Here is a tiny trained network, its code and every weight. The questions are about switching its units off for an input and a target symbol, where a switched-off unit gives its printed mean instead of its output.

import numpy as np


def w(rows, s, z=0):
    codes = np.array(rows[::2]) - 128.0
    scale = np.full(codes.shape[1], s)
    scale[-1] = z or s
    return codes * scale


def norm(h):
    return h / np.sqrt((h * h).mean(-1, keepdims=True) + 1e-5)


def f(y):
    return y / 2 * (1 + np.tanh(0.7978845608 * (y + 0.044715 * y**3)))


def softmax(a):
    e = np.exp(a - a.max(-1, keepdims=True))
    return e / e.sum(-1, keepdims=True)


def log_softmax(a):
    a = a - a.max(-1, keepdims=True)
    return a - np.log(np.exp(a).sum(-1, keepdims=True))


def net(x, mask):
    ids = ['αβδεζηθλπστφψω'.index(c) for c in x.split()]
    T = len(ids)
    res = E[ids] + P[:T]
    u = 0
    for l in range(2):
        q, k, v = (norm(res) @ M[l].T for M in (Q, K, V))
        z = softmax(np.where(np.tri(T) > 0, q @ k.T / 2**0.5, -1e9)) @ v
        res = res + np.where(mask[u], z, O[l][:, -1]) @ O[l][:, :-1]
        u += 1
        y = f(norm(res) @ A[l][:, :-1].T + A[l][:, -1])
        res = res + np.where(mask[u : u + 8], y, B[l][:, -1]) @ B[l][:, :-1]
        u += 8
    return log_softmax(norm(res)[-1] @ U[:, :-1].T + U[:, -1])


Q, K, V, O, A, B = {}, {}, {}, {}, {}, {}
E = w([
[108,93,141,99],'α',
[120,130,2,111],'β',
[92,92,140,105],'δ',
[105,92,140,107],'ε',
[99,175,156,64],'ζ',
[131,100,173,120],'η',
[131,105,192,122],'θ',
[115,181,109,215],'λ',
[130,107,201,118],'π',
[92,91,136,104],'σ',
[121,106,187,117],'τ',
[97,104,143,109],'φ',
[205,20,90,170],'ψ',
[207,123,127,74],'ω',
],0.0058)
P = w([
[59,4,243,112],'0',
[73,27,219,107],'1',
[78,41,195,104],'2',
[82,53,182,102],'3',
[91,74,168,103],'4',
[102,92,168,105],'5',
[110,108,154,109],'6',
[123,127,150,117],'7',
[129,145,148,119],'8',
[130,159,136,120],'9',
[136,171,134,115],'10',
[131,155,147,124],'11',
],0.0026)
Q[0] = w([
[177,162,22,215],'L0H1',
[120,55,216,2],'L0H1',
],0.0094)
K[0] = w([
[75,4,157,168],'L0H1',
[171,255,68,119],'L0H1',
],0.0083)
V[0] = w([
[224,95,89,37],'L0H1',
[180,60,37,251],'L0H1',
],0.0031)
O[0] = w([
[204,170,64,22,219],'L0H1',
[183,191,3,246,2],'L0H1',
],0.004,0.00095)
A[0] = w([
[59,212,138,93,49],'L0N1',
[68,106,35,152,215],'L0N2',
[102,200,151,126,4],'L0N3',
[230,193,172,132,232],'L0N4',
[84,125,129,239,106],'L0N5',
[167,96,229,204,251],'L0N6',
[209,121,76,175,57],'L0N7',
[64,91,1,107,175],'L0N8',
],0.0046,0.0026)
B[0] = w([
[161,41,169,120,106],'L0N1',
[131,188,97,107,182],'L0N2',
[146,20,235,202,84],'L0N3',
[71,121,10,116,172],'L0N4',
[127,170,222,186,122],'L0N5',
[144,224,73,91,252],'L0N6',
[45,2,186,118,101],'L0N7',
[123,198,71,118,198],'L0N8',
],0.0039,0.0029)
Q[1] = w([
[94,231,96,75],'L1H1',
[152,6,118,217],'L1H1',
],0.011)
K[1] = w([
[222,10,55,194],'L1H1',
[51,212,254,30],'L1H1',
],0.0065)
V[1] = w([
[159,91,57,212],'L1H1',
[67,252,122,86],'L1H1',
],0.0046)
O[1] = w([
[79,69,90,89,167],'L1H1',
[120,254,156,102,2],'L1H1',
],0.0057,0.00093)
A[1] = w([
[155,56,119,97,254],'L1N1',
[128,204,168,106,89],'L1N2',
[143,224,141,205,241],'L1N3',
[169,180,59,144,33],'L1N4',
[167,16,211,138,205],'L1N5',
[101,120,65,60,214],'L1N6',
[215,80,77,229,137],'L1N7',
[142,111,194,253,56],'L1N8',
],0.0056,0.0038)
B[1] = w([
[186,62,72,158,237],'L1N1',
[106,98,40,131,156],'L1N2',
[117,23,97,183,206],'L1N3',
[66,167,207,86,121],'L1N4',
[124,140,31,129,184],'L1N5',
[192,119,154,175,254],'L1N6',
[92,3,101,70,140],'L1N7',
[232,199,126,108,107],'L1N8',
],0.0051,0.0041)
U = w([
[154,88,127,151,55],'α',
[162,127,180,133,127],'β',
[169,125,166,167,127],'δ',
[117,200,49,133,216],'ε',
[104,138,172,38,253],'ζ',
[248,161,119,63,74],'η',
[60,115,135,118,70],'θ',
[80,139,128,248,173],'λ',
[115,115,120,85,49],'π',
[63,119,127,111,63],'σ',
[86,96,103,121,102],'τ',
[139,112,188,152,180],'φ',
[185,119,132,188,69],'ψ',
[52,110,157,145,108],'ω',
],0.016,0.005)

Each question gives the input, a string of symbols that net reads in full, and the target symbol t.
The units are the heads (2 rows each of Q, K, V and O) and the neurons (one row each of A and B). Each row of codes is followed by its name. A weight is (code - 128) times the scale printed after its matrix; where a second scale follows, it is the last column's (O, A, B and U).
mask holds one flag per unit, layer by layer, with each layer's heads first. A switched-off unit (its flag False) gives its mean, the last column of its rows in O or B, instead of its output. The means were averaged over made-up inputs and are rounded, as every weight is.
A unit's drop is (log p(t) with every unit on - log p(t) with that unit switched off) / (log p(t) with every unit on - log p(t) with every unit switched off).
The circuit of an input: a set's keep is (log p(t) with only the set's units on - log p(t) with every unit switched off) / (log p(t) with every unit on - log p(t) with every unit switched off). Starting from the 12 units with the biggest drops (on a tie, the unit counted first), units are removed one at a time, each time the one whose removal leaves the highest keep (on an exact tie, the one counted first), for as long as the keep stays at least 0.8.
units of the circuit, in order: the units of the circuit, biggest drop first
k most important neurons: the k neurons with the biggest drops, biggest first
k most important neurons of layer l: the k neurons of layer l with the biggest drops, biggest first
drop when u is switched off: that unit's drop, to one decimal
input σ β δ ζ β σ, target ε: units of the circuit, in order	[L1H1; L0H1]
input β τ π β α τ τ λ φ, target λ: units of the circuit, in order	[L0H1]
input β τ π δ, target ε: units of the circuit, in order	[L1H1; L0H1; L0N8]
input ω π δ ε δ, target η: units of the circuit, in order	[L0H1; L1H1]
input β θ α, target ε: units of the circuit, in order	[L1H1; L0H1; L0N8]
input ζ π η, target ζ: units of the circuit, in order	[L0H1; L1N6; L1H1]
input α π ζ λ δ, target λ: units of the circuit, in order	[L0H1; L1H1]
input λ ω π ω β ζ ε σ, target ζ: 2 most important neurons	[L1N1; L1N5]
input η α τ ω τ ω α ω β ε β α, target ε: 2 most important neurons of layer 1	[L1N1; L1N4]
input θ β β α π σ δ, target ε: units of the circuit, in order	[L0H1; L1H1]
input α β τ, target ε: 2 most important neurons	[L0N6; L1N2]
input θ β τ λ α, target λ: 2 most important neurons of layer 1	[L1N3; L1N5]
input σ δ τ, target φ: 2 most important neurons	[L0N6; L0N4]
input ζ φ τ α τ η ζ τ ε τ, target ζ: most important neuron of layer 1	[L1N6]
input π δ φ α ε λ θ, target λ: 2 most important neurons	[L1N3; L0N6]
input φ δ ω δ β β ε λ φ τ, target λ: 2 most important neurons of layer 1	[L1N3; L1N5]
input λ ω τ, target η: 3 most important neurons of layer 1	[L1N3; L1N7; L1N4]
input ζ α φ π ε, target ζ: 2 most important neurons of layer 1	[L1N3; L1N6]
input λ θ η α τ η σ, target λ: drop when L1N8 is switched off	0.0
input ζ ε β σ β θ, target ε: drop when L0N6 is switched off	0.1
